Here is a tiny trained network, its code and every weight. The questions are about switching its units off for an input and a target symbol, where a switched-off unit gives its printed mean instead of its output.

import numpy as np


def w(rows, s, z=0):
    codes = np.array(rows[::2]) - 128.0
    scale = np.full(codes.shape[1], s)
    scale[-1] = z or s
    return codes * scale


def f(y):
    return np.maximum(y, 0)


def softmax(a):
    e = np.exp(a - a.max(-1, keepdims=True))
    return e / e.sum(-1, keepdims=True)


def log_softmax(a):
    a = a - a.max(-1, keepdims=True)
    return a - np.log(np.exp(a).sum(-1, keepdims=True))


def net(x, mask):
    ids = ['αβγδεζηθμξπστψω'.index(c) for c in x.split()]
    T = len(ids)
    res = E[ids] + P[:T]
    u = 0
    for l in range(2):
        q, k, v = (res @ M[l].T for M in (Q, K, V))
        z = softmax(np.where(np.tri(T) > 0, q @ k.T / 2**0.5, -1e9)) @ v
        res = res + np.where(mask[u], z, O[l][:, -1]) @ O[l][:, :-1]
        u += 1
        y = f(res @ A[l][:, :-1].T + A[l][:, -1])
        res = res + np.where(mask[u : u + 16], y, B[l][:, -1]) @ B[l][:, :-1]
        u += 16
    return log_softmax(res[-1] @ U[:, :-1].T + U[:, -1])


Q, K, V, O, A, B = {}, {}, {}, {}, {}, {}
E = w([
[153,102,141,164,120],'α',
[162,50,142,189,170],'β',
[142,122,139,156,103],'γ',
[109,115,90,178,137],'δ',
[138,96,108,166,119],'ε',
[140,89,117,157,155],'ζ',
[137,101,134,179,179],'η',
[227,31,194,119,207],'θ',
[109,95,70,153,81],'μ',
[135,102,113,72,136],'ξ',
[107,140,48,15,150],'π',
[247,215,31,131,171],'σ',
[86,173,22,103,120],'τ',
[200,92,134,90,87],'ψ',
[173,217,184,87,190],'ω',
],0.013)
P = w([
[131,173,234,21,21],'0',
[181,103,122,59,152],'1',
[212,108,93,61,156],'2',
[239,92,107,10,177],'3',
[231,97,107,4,174],'4',
[235,74,99,33,198],'5',
],0.0037)
Q[0] = w([
[246,82,63,129,159],'0.h0',
[255,134,150,102,161],'0.h0',
],0.0071)
K[0] = w([
[180,225,54,2,120],'0.h0',
[137,210,153,54,207],'0.h0',
],0.0079)
V[0] = w([
[14,54,102,178,28],'0.h0',
[116,238,38,2,94],'0.h0',
],0.0061)
O[0] = w([
[52,141,126,155,2,2],'0.h0',
[134,186,37,52,167,202],'0.h0',
],0.009,0.0057)
A[0] = w([
[111,48,129,66,109,126],'0.n0',
[200,173,58,169,127,158],'0.n1',
[103,124,79,141,231,45],'0.n2',
[152,255,126,149,228,139],'0.n3',
[82,112,77,125,20,208],'0.n4',
[118,135,158,79,170,53],'0.n5',
[141,95,96,81,132,180],'0.n6',
[151,57,245,163,99,200],'0.n7',
[128,79,108,160,182,57],'0.n8',
[204,102,94,105,180,120],'0.n9',
[87,208,179,75,120,252],'0.n10',
[229,172,95,122,136,185],'0.n11',
[176,84,170,81,41,104],'0.n12',
[134,128,93,131,215,150],'0.n13',
[109,104,171,115,221,151],'0.n14',
[170,106,143,137,109,139],'0.n15',
],0.0065,0.0036)
B[0] = w([
[122,58,174,132,37,148],'0.n0',
[131,164,28,44,110,188],'0.n1',
[147,186,110,103,84,186],'0.n2',
[150,166,66,148,141,211],'0.n3',
[2,126,157,135,126,138],'0.n4',
[92,156,105,206,111,151],'0.n5',
[155,71,102,103,126,191],'0.n6',
[161,102,148,177,149,170],'0.n7',
[77,123,162,120,86,156],'0.n8',
[142,132,93,119,112,246],'0.n9',
[51,120,116,189,222,145],'0.n10',
[170,154,3,78,131,232],'0.n11',
[197,91,200,55,75,144],'0.n12',
[115,181,58,151,152,217],'0.n13',
[126,132,127,187,126,192],'0.n14',
[134,90,139,113,117,148],'0.n15',
],0.0049,0.011)
Q[1] = w([
[186,109,110,184,146],'1.h0',
[162,142,1,114,202],'1.h0',
],0.0076)
K[1] = w([
[145,176,56,20,67],'1.h0',
[253,166,132,102,128],'1.h0',
],0.0054)
V[1] = w([
[129,185,102,171,253],'1.h0',
[238,118,100,52,69],'1.h0',
],0.0056)
O[1] = w([
[168,234,170,60,219,210],'1.h0',
[226,113,93,129,2,252],'1.h0',
],0.008,0.015)
A[1] = w([
[103,179,183,99,193,150],'1.n0',
[110,78,86,92,123,171],'1.n1',
[86,124,118,75,184,117],'1.n2',
[152,184,117,83,177,74],'1.n3',
[1,94,76,139,169,254],'1.n4',
[201,188,131,54,128,45],'1.n5',
[44,59,131,176,180,226],'1.n6',
[148,176,104,90,207,95],'1.n7',
[171,210,87,104,111,104],'1.n8',
[123,112,163,66,119,180],'1.n9',
[120,87,209,162,177,210],'1.n10',
[137,54,85,161,81,136],'1.n11',
[128,55,152,83,161,246],'1.n12',
[39,179,189,157,187,186],'1.n13',
[166,114,182,154,160,103],'1.n14',
[210,116,67,99,85,127],'1.n15',
],0.0071,0.0058)
B[1] = w([
[152,75,77,134,193,137],'1.n0',
[81,115,53,106,176,149],'1.n1',
[97,52,163,114,179,136],'1.n2',
[77,134,186,161,117,200],'1.n3',
[54,193,67,189,127,137],'1.n4',
[86,109,171,182,76,238],'1.n5',
[82,160,185,191,144,143],'1.n6',
[91,100,188,119,107,205],'1.n7',
[62,75,197,122,144,233],'1.n8',
[238,217,130,187,235,136],'1.n9',
[156,143,200,139,144,142],'1.n10',
[128,130,105,153,53,158],'1.n11',
[193,254,59,137,189,149],'1.n12',
[177,207,79,222,157,132],'1.n13',
[199,70,76,97,128,134],'1.n14',
[95,103,122,131,114,252],'1.n15',
],0.0055,0.027)
U = w([
[128,241,209,92,44,160],'α',
[108,28,238,169,86,82],'β',
[130,192,140,159,113,41],'γ',
[114,229,95,185,158,150],'δ',
[89,119,133,164,131,78],'ε',
[131,163,123,149,156,125],'ζ',
[167,222,111,164,185,153],'η',
[206,129,143,122,186,53],'θ',
[47,95,116,182,118,83],'μ',
[196,253,34,60,211,253],'ξ',
[40,4,112,61,177,125],'π',
[100,158,150,121,105,36],'σ',
[67,143,69,100,180,159],'τ',
[110,36,87,121,51,101],'ψ',
[120,97,175,58,223,185],'ω',
],0.0058,0.0041)

Each question gives the input, a string of symbols that net reads in full, and the target symbol t.
The units are the heads (2 rows each of Q, K, V and O) and the neurons (one row each of A and B). Each row of codes is followed by its name. A weight is (code - 128) times the scale printed after its matrix; where a second scale follows, it is the last column's (O, A, B and U).
mask holds one flag per unit, layer by layer, with each layer's heads first. A switched-off unit (its flag False) gives its mean, the last column of its rows in O or B, instead of its output. The means were averaged over made-up inputs and are rounded, as every weight is.
A unit's drop is (log p(t) with every unit on - log p(t) with that unit switched off) / (log p(t) with every unit on - log p(t) with every unit switched off).
The circuit of an input: a set's keep is (log p(t) with only the set's units on - log p(t) with every unit switched off) / (log p(t) with every unit on - log p(t) with every unit switched off). Starting from the 12 units with the biggest drops (on a tie, the unit counted first), units are removed one at a time, each time the one whose removal leaves the highest keep (on an exact tie, the one counted first), for as long as the keep stays at least 0.8.
circuit, biggest first: the units of the circuit, biggest drop first
k most important neurons: the k neurons with the biggest drops, biggest first
k most important neurons of layer l: the k neurons of layer l with the biggest drops, biggest first
drop of u: that unit's drop, to one decimal
input ψ ξ δ, target ψ: circuit, biggest first : [1.h0, 0.n12]
input ψ ε τ, target ψ: circuit, biggest first : [1.h0, 0.n12]
input β ψ β τ, target ψ: circuit, biggest first : [1.h0, 0.n12, 0.h0]
input β β β, target β: circuit, biggest first : [0.h0]
input γ σ π, target α: 2 most important neurons : [1.n5, 0.n11]
input ξ ξ ξ, target ξ: 2 most important neurons : [1.n5, 1.n8]
input σ β ξ, target α: 2 most important neurons of layer 1 : [1.n5, 1.n3]
input ψ δ β ω σ π, target α: 4 most important neurons of layer 0 : [0.n11, 0.n2, 0.n1, 0.n3]
input π σ π ε, target α: 2 most important neurons : [1.n5, 0.n3]
input π β ψ ω, target ω: 2 most important neurons : [1.n8, 0.n10]
input ω β α, target ω: 2 most important neurons of layer 0 : [0.n10, 0.n3]
input θ π ω β σ ψ, target α: 2 most important neurons of layer 0 : [0.n3, 0.n13]
input σ ζ ξ, target α: 3 most important neurons of layer 0 : [0.n11, 0.n1, 0.n3]
input ψ π μ ω ζ, target ω: most important neuron : [0.n10]
input β δ δ θ, target θ: 2 most important neurons of layer 0 : [0.n7, 0.n1]
input π γ τ σ, target α: 3 most important neurons of layer 1 : [1.n5, 1.n3, 1.n7]
input β β μ σ η θ, target α: 2 most important neurons of layer 1 : [1.n5, 1.n3]
input ξ β β, target ξ: 2 most important neurons : [1.n5, 1.n8]
input β β δ ψ β η, target ψ: drop of 1.n11 : 0.1
input η δ β β μ ψ, target ψ: most important neuron : [1.n11]
input ψ ψ ξ θ, target ψ: drop of 0.n12 : 0.3
input δ β β ω β, target ω: drop of 0.h0 : 0.4
